One or more rows, then a matrix. The matrix takes each point to its nearest point in the smallest flat space through zero that holds the rows.
[[ 4.54  4.65  7.92 -1.22 -0.24  3.64 -1.54  2.44]
 [ 1.78  2.06  4.96 -1.61  3.01  5.24 -2.08  0.67]]
Matrix:
[ 0.22  0.21  0.29  0.00 -0.16 -0.01  0.00  0.13]
[ 0.21  0.21  0.29 -0.01 -0.13  0.02 -0.01  0.12]
[ 0.29  0.29  0.49 -0.07 -0.03  0.21 -0.09  0.16]
[ 0.00 -0.01 -0.07  0.04 -0.11 -0.14  0.05  0.01]
[-0.16 -0.13 -0.03 -0.11  0.43  0.39 -0.15 -0.13]
[-0.01  0.02  0.21 -0.14  0.39  0.47 -0.18 -0.04]
[ 0.00 -0.01 -0.09  0.05 -0.15 -0.18  0.07  0.01]
[ 0.13  0.12  0.16  0.01 -0.13 -0.04  0.01  0.08]

[[-3.84 -0.56 -2.43  6.44  4.27 -2.00  0.60 -4.20]
 [-3.10  0.65 -2.33  4.29  4.20 -1.50 -0.93 -3.70]]
Matrix:
[ 0.14  0.00  0.10 -0.23 -0.17  0.07  0.00  0.16]
[ 0.00  0.25 -0.08 -0.21  0.17  0.03 -0.32 -0.07]
[ 0.10 -0.08  0.09 -0.08 -0.17  0.04  0.11  0.13]
[-0.23 -0.21 -0.08  0.53  0.13 -0.14  0.26 -0.20]
[-0.17  0.17 -0.17  0.13  0.32 -0.07 -0.22 -0.24]
[ 0.07  0.03  0.04 -0.14 -0.07  0.04 -0.03  0.08]
[ 0.00 -0.32  0.11  0.26 -0.22 -0.03  0.41  0.09]
[ 0.16 -0.07  0.13 -0.20 -0.24  0.08  0.09  0.20]

[[ 5.54 -1.05 -2.83 -1.42  0.52 -3.96 -1.04  4.38]
 [-3.46  2.09 -6.72 -4.75 -2.60  3.06 -1.05  5.60]]
Matrix:
[ 0.56 -0.16  0.02  0.06  0.13 -0.42 -0.04  0.14]
[-0.16  0.06 -0.07 -0.06 -0.06  0.12  0.00  0.02]
[ 0.02 -0.07  0.39  0.26  0.11 -0.04  0.08 -0.38]
[ 0.06 -0.06  0.26  0.18  0.08 -0.06  0.05 -0.24]
[ 0.13 -0.06  0.11  0.08  0.06 -0.11  0.01 -0.07]
[-0.42  0.12 -0.04 -0.06 -0.11  0.32  0.03 -0.08]
[-0.04  0.00  0.08  0.05  0.01  0.03  0.02 -0.09]
[ 0.14  0.02 -0.38 -0.24 -0.07 -0.08 -0.09  0.41]

[[-5.33 -2.89 -5.85 -4.14 -6.82  2.65 -2.66  0.20]]
Matrix:
[ 0.19  0.10  0.21  0.15  0.24 -0.09  0.10 -0.01]
[ 0.10  0.06  0.11  0.08  0.13 -0.05  0.05  0.00]
[ 0.21  0.11  0.23  0.16  0.27 -0.10  0.10 -0.01]
[ 0.15  0.08  0.16  0.12  0.19 -0.07  0.07 -0.01]
[ 0.24  0.13  0.27  0.19  0.31 -0.12  0.12 -0.01]
[-0.09 -0.05 -0.10 -0.07 -0.12  0.05 -0.05  0.00]
[ 0.10  0.05  0.10  0.07  0.12 -0.05  0.05  0.00]
[-0.01  0.00 -0.01 -0.01 -0.01  0.00  0.00  0.00]

[[-7.46 -2.47  0.64 -1.20  3.63 -4.29 -2.22  0.98]]
Matrix:
[ 0.55  0.18 -0.05  0.09 -0.27  0.32  0.16 -0.07]
[ 0.18  0.06 -0.02  0.03 -0.09  0.10  0.05 -0.02]
[-0.05 -0.02  0.00 -0.01  0.02 -0.03 -0.01  0.01]
[ 0.09  0.03 -0.01  0.01 -0.04  0.05  0.03 -0.01]
[-0.27 -0.09  0.02 -0.04  0.13 -0.15 -0.08  0.04]
[ 0.32  0.10 -0.03  0.05 -0.15  0.18  0.09 -0.04]
[ 0.16  0.05 -0.01  0.03 -0.08  0.09  0.05 -0.02]
[-0.07 -0.02  0.01 -0.01  0.04 -0.04 -0.02  0.01]

[[-1.47  3.09 -1.93 -1.39  2.51  4.12 -4.69 -1.66]
 [-8.15 -1.05 -3.72 -3.19 -0.83  8.45 -0.19  1.81]]
Matrix:
[ 0.42  0.12  0.17  0.15  0.10 -0.38 -0.09 -0.13]
[ 0.12  0.24 -0.03 -0.01  0.19  0.05 -0.32 -0.16]
[ 0.17 -0.03  0.10  0.08 -0.03 -0.21  0.08 -0.01]
[ 0.15 -0.01  0.08  0.06 -0.01 -0.17  0.04 -0.02]
[ 0.10  0.19 -0.03 -0.01  0.16  0.04 -0.26 -0.13]
[-0.38  0.05 -0.21 -0.17  0.04  0.48 -0.15  0.02]
[-0.09 -0.32  0.08  0.04 -0.26 -0.15  0.43  0.20]
[-0.13 -0.16 -0.01 -0.02 -0.13  0.02  0.20  0.12]

[[-2.08  3.82 -2.81  0.79  4.37  7.18  0.89  0.94]
 [-0.15  1.00 -2.09 -1.05  5.20  8.02  0.61  1.83]]
Matrix:
[ 0.22 -0.34  0.11 -0.20  0.03  0.00 -0.04  0.08]
[-0.34  0.51 -0.18  0.29 -0.01  0.07  0.06 -0.11]
[ 0.11 -0.18  0.09 -0.07 -0.09 -0.16 -0.03  0.00]
[-0.20  0.29 -0.07  0.19 -0.09 -0.09  0.03 -0.09]
[ 0.03 -0.01 -0.09 -0.09  0.27  0.41  0.02  0.11]
[ 0.00  0.07 -0.16 -0.09  0.41  0.63  0.05  0.15]
[-0.04  0.06 -0.03  0.03  0.02  0.05  0.01  0.00]
[ 0.08 -0.11  0.00 -0.09  0.11  0.15  0.00  0.06]

[[ 2.60  7.09 -1.19  5.28  5.23  6.37  5.30 -2.46]
 [ 0.52  0.66 -1.00  4.67  8.72  5.27  4.89 -4.36]]
Matrix:
[ 0.08  0.23 -0.01  0.06 -0.06  0.08  0.05  0.03]
[ 0.23  0.71 -0.04  0.15 -0.22  0.21  0.13  0.13]
[-0.01 -0.04  0.01 -0.03 -0.04 -0.04 -0.03  0.02]
[ 0.06  0.15 -0.03  0.15  0.19  0.18  0.16 -0.09]
[-0.06 -0.22 -0.04  0.19  0.54  0.20  0.21 -0.27]
[ 0.08  0.21 -0.04  0.18  0.20  0.22  0.18 -0.10]
[ 0.05  0.13 -0.03  0.16  0.21  0.18  0.16 -0.10]
[ 0.03  0.13  0.02 -0.09 -0.27 -0.10 -0.10  0.14]

[[ 4.30  6.91 -0.60  5.91 -4.70  2.80 -4.82 -0.44]
 [-6.25 -5.70  8.47 -0.69  1.99 -2.58 -0.06 -2.60]]
Matrix:
[ 0.25  0.25 -0.30  0.07 -0.10  0.11 -0.03  0.09]
[ 0.25  0.33 -0.15  0.22 -0.20  0.14 -0.17  0.02]
[-0.30 -0.15  0.61  0.18 -0.04 -0.08 -0.20 -0.21]
[ 0.07  0.22  0.18  0.30 -0.20  0.08 -0.26 -0.09]
[-0.10 -0.20 -0.04 -0.20  0.15 -0.08  0.17  0.03]
[ 0.11  0.14 -0.08  0.08 -0.08  0.06 -0.06  0.02]
[-0.03 -0.17 -0.20 -0.26  0.17 -0.06  0.23  0.09]
[ 0.09  0.02 -0.21 -0.09  0.03  0.02  0.09  0.08]

[[-1.32  1.41  0.95 -2.99 -0.37  7.74  1.09 -2.22]
 [ 1.43  2.69  3.61  1.37  0.10  7.58  0.75 -2.67]]
Matrix:
[ 0.21  0.09  0.20  0.34  0.04 -0.04 -0.03 -0.02]
[ 0.09  0.09  0.14  0.12  0.01  0.19  0.01 -0.08]
[ 0.20  0.14  0.25  0.29  0.03  0.19  0.00 -0.09]
[ 0.34  0.12  0.29  0.56  0.06 -0.16 -0.06 -0.01]
[ 0.04  0.01  0.03  0.06  0.01 -0.02 -0.01  0.00]
[-0.04  0.19  0.19 -0.16 -0.02  0.79  0.10 -0.24]
[-0.03  0.01  0.00 -0.06 -0.01  0.10  0.02 -0.03]
[-0.02 -0.08 -0.09 -0.01  0.00 -0.24 -0.03  0.08]

[[ 0.82  8.91  1.68 -1.72  1.23 -1.41  5.65 -3.81]]
Matrix:
[ 0.00  0.05  0.01 -0.01  0.01 -0.01  0.03 -0.02]
[ 0.05  0.58  0.11 -0.11  0.08 -0.09  0.37 -0.25]
[ 0.01  0.11  0.02 -0.02  0.02 -0.02  0.07 -0.05]
[-0.01 -0.11 -0.02  0.02 -0.02  0.02 -0.07  0.05]
[ 0.01  0.08  0.02 -0.02  0.01 -0.01  0.05 -0.03]
[-0.01 -0.09 -0.02  0.02 -0.01  0.01 -0.06  0.04]
[ 0.03  0.37  0.07 -0.07  0.05 -0.06  0.24 -0.16]
[-0.02 -0.25 -0.05  0.05 -0.03  0.04 -0.16  0.11]

[[ 4.16 -2.24  6.06  2.75  4.27  5.32  3.13 -6.47]
 [ 0.59 -7.44 -3.92 -6.49 -2.02 -6.50 -3.47  3.11]]
Matrix:
[ 0.18 -0.27  0.14 -0.05  0.12  0.05  0.04 -0.18]
[-0.27  0.65 -0.06  0.31 -0.09  0.17  0.07  0.14]
[ 0.14 -0.06  0.22  0.12  0.16  0.21  0.12 -0.24]
[-0.05  0.31  0.12  0.24  0.05  0.22  0.12 -0.08]
[ 0.12 -0.09  0.16  0.05  0.11  0.12  0.07 -0.17]
[ 0.05  0.17  0.21  0.22  0.12  0.26  0.15 -0.19]
[ 0.04  0.07  0.12  0.12  0.07  0.15  0.08 -0.11]
[-0.18  0.14 -0.24 -0.08 -0.17 -0.19 -0.11  0.26]

[[ 0.66 -3.73 -4.25 -1.18  5.21 -0.63 -1.94 -4.36]
 [ 3.15  0.96 -1.60  6.76 -0.38 -2.14  1.32 -4.93]]
Matrix:
[ 0.11  0.03 -0.06  0.23 -0.01 -0.08  0.04 -0.18]
[ 0.03  0.20  0.17  0.18 -0.26 -0.01  0.12  0.12]
[-0.06  0.17  0.22 -0.01 -0.25  0.05  0.08  0.26]
[ 0.23  0.18 -0.01  0.58 -0.18 -0.15  0.16 -0.27]
[-0.01 -0.26 -0.25 -0.18  0.34 -0.01 -0.15 -0.21]
[-0.08 -0.01  0.05 -0.15 -0.01  0.05 -0.02  0.13]
[ 0.04  0.12  0.08  0.16 -0.15 -0.02  0.08  0.02]
[-0.18  0.12  0.26 -0.27 -0.21  0.13  0.02  0.42]

[[ 3.06  1.23  2.26 -3.32  2.55 -7.16 -5.64  1.53]
 [ 3.12 -0.53  1.31 -3.40  1.91 -7.88 -3.96 -0.04]]
Matrix:
[ 0.09 -0.04  0.03 -0.10  0.05 -0.24 -0.10 -0.02]
[-0.04  0.31  0.15  0.04  0.10  0.19 -0.26  0.27]
[ 0.03  0.15  0.10 -0.03  0.08 -0.02 -0.20  0.14]
[-0.10  0.04 -0.03  0.11 -0.05  0.27  0.11  0.02]
[ 0.05  0.10  0.08 -0.05  0.07 -0.09 -0.17  0.09]
[-0.24  0.19 -0.02  0.27 -0.09  0.67  0.16  0.14]
[-0.10 -0.26 -0.20  0.11 -0.17  0.16  0.40 -0.25]
[-0.02  0.27  0.14  0.02  0.09  0.14 -0.25  0.24]

[[-6.94  7.26 -8.54  4.76 -2.83 -3.69 -6.66  0.01]]
Matrix:
[ 0.18 -0.19  0.23 -0.13  0.07  0.10  0.18  0.00]
[-0.19  0.20 -0.24  0.13 -0.08 -0.10 -0.18  0.00]
[ 0.23 -0.24  0.28 -0.15  0.09  0.12  0.22  0.00]
[-0.13  0.13 -0.15  0.09 -0.05 -0.07 -0.12  0.00]
[ 0.07 -0.08  0.09 -0.05  0.03  0.04  0.07  0.00]
[ 0.10 -0.10  0.12 -0.07  0.04  0.05  0.09  0.00]
[ 0.18 -0.18  0.22 -0.12  0.07  0.09  0.17  0.00]
[ 0.00  0.00  0.00  0.00  0.00  0.00  0.00  0.00]

[[-1.37 -1.00 -2.13  6.77  3.31 -2.36  1.34 -3.22]]
Matrix:
[ 0.02  0.02  0.04 -0.11 -0.06  0.04 -0.02  0.05]
[ 0.02  0.01  0.03 -0.08 -0.04  0.03 -0.02  0.04]
[ 0.04  0.03  0.06 -0.18 -0.09  0.06 -0.03  0.08]
[-0.11 -0.08 -0.18  0.56  0.27 -0.19  0.11 -0.27]
[-0.06 -0.04 -0.09  0.27  0.13 -0.10  0.05 -0.13]
[ 0.04  0.03  0.06 -0.19 -0.10  0.07 -0.04  0.09]
[-0.02 -0.02 -0.03  0.11  0.05 -0.04  0.02 -0.05]
[ 0.05  0.04  0.08 -0.27 -0.13  0.09 -0.05  0.13]

[[ 7.00  2.28 -0.33  4.67 -3.86  3.38  2.02  2.11]]
Matrix:
[ 0.44  0.14 -0.02  0.29 -0.24  0.21  0.13  0.13]
[ 0.14  0.05 -0.01  0.10 -0.08  0.07  0.04  0.04]
[-0.02 -0.01  0.00 -0.01  0.01 -0.01 -0.01 -0.01]
[ 0.29  0.10 -0.01  0.20 -0.16  0.14  0.09  0.09]
[-0.24 -0.08  0.01 -0.16  0.13 -0.12 -0.07 -0.07]
[ 0.21  0.07 -0.01  0.14 -0.12  0.10  0.06  0.06]
[ 0.13  0.04 -0.01  0.09 -0.07  0.06  0.04  0.04]
[ 0.13  0.04 -0.01  0.09 -0.07  0.06  0.04  0.04]
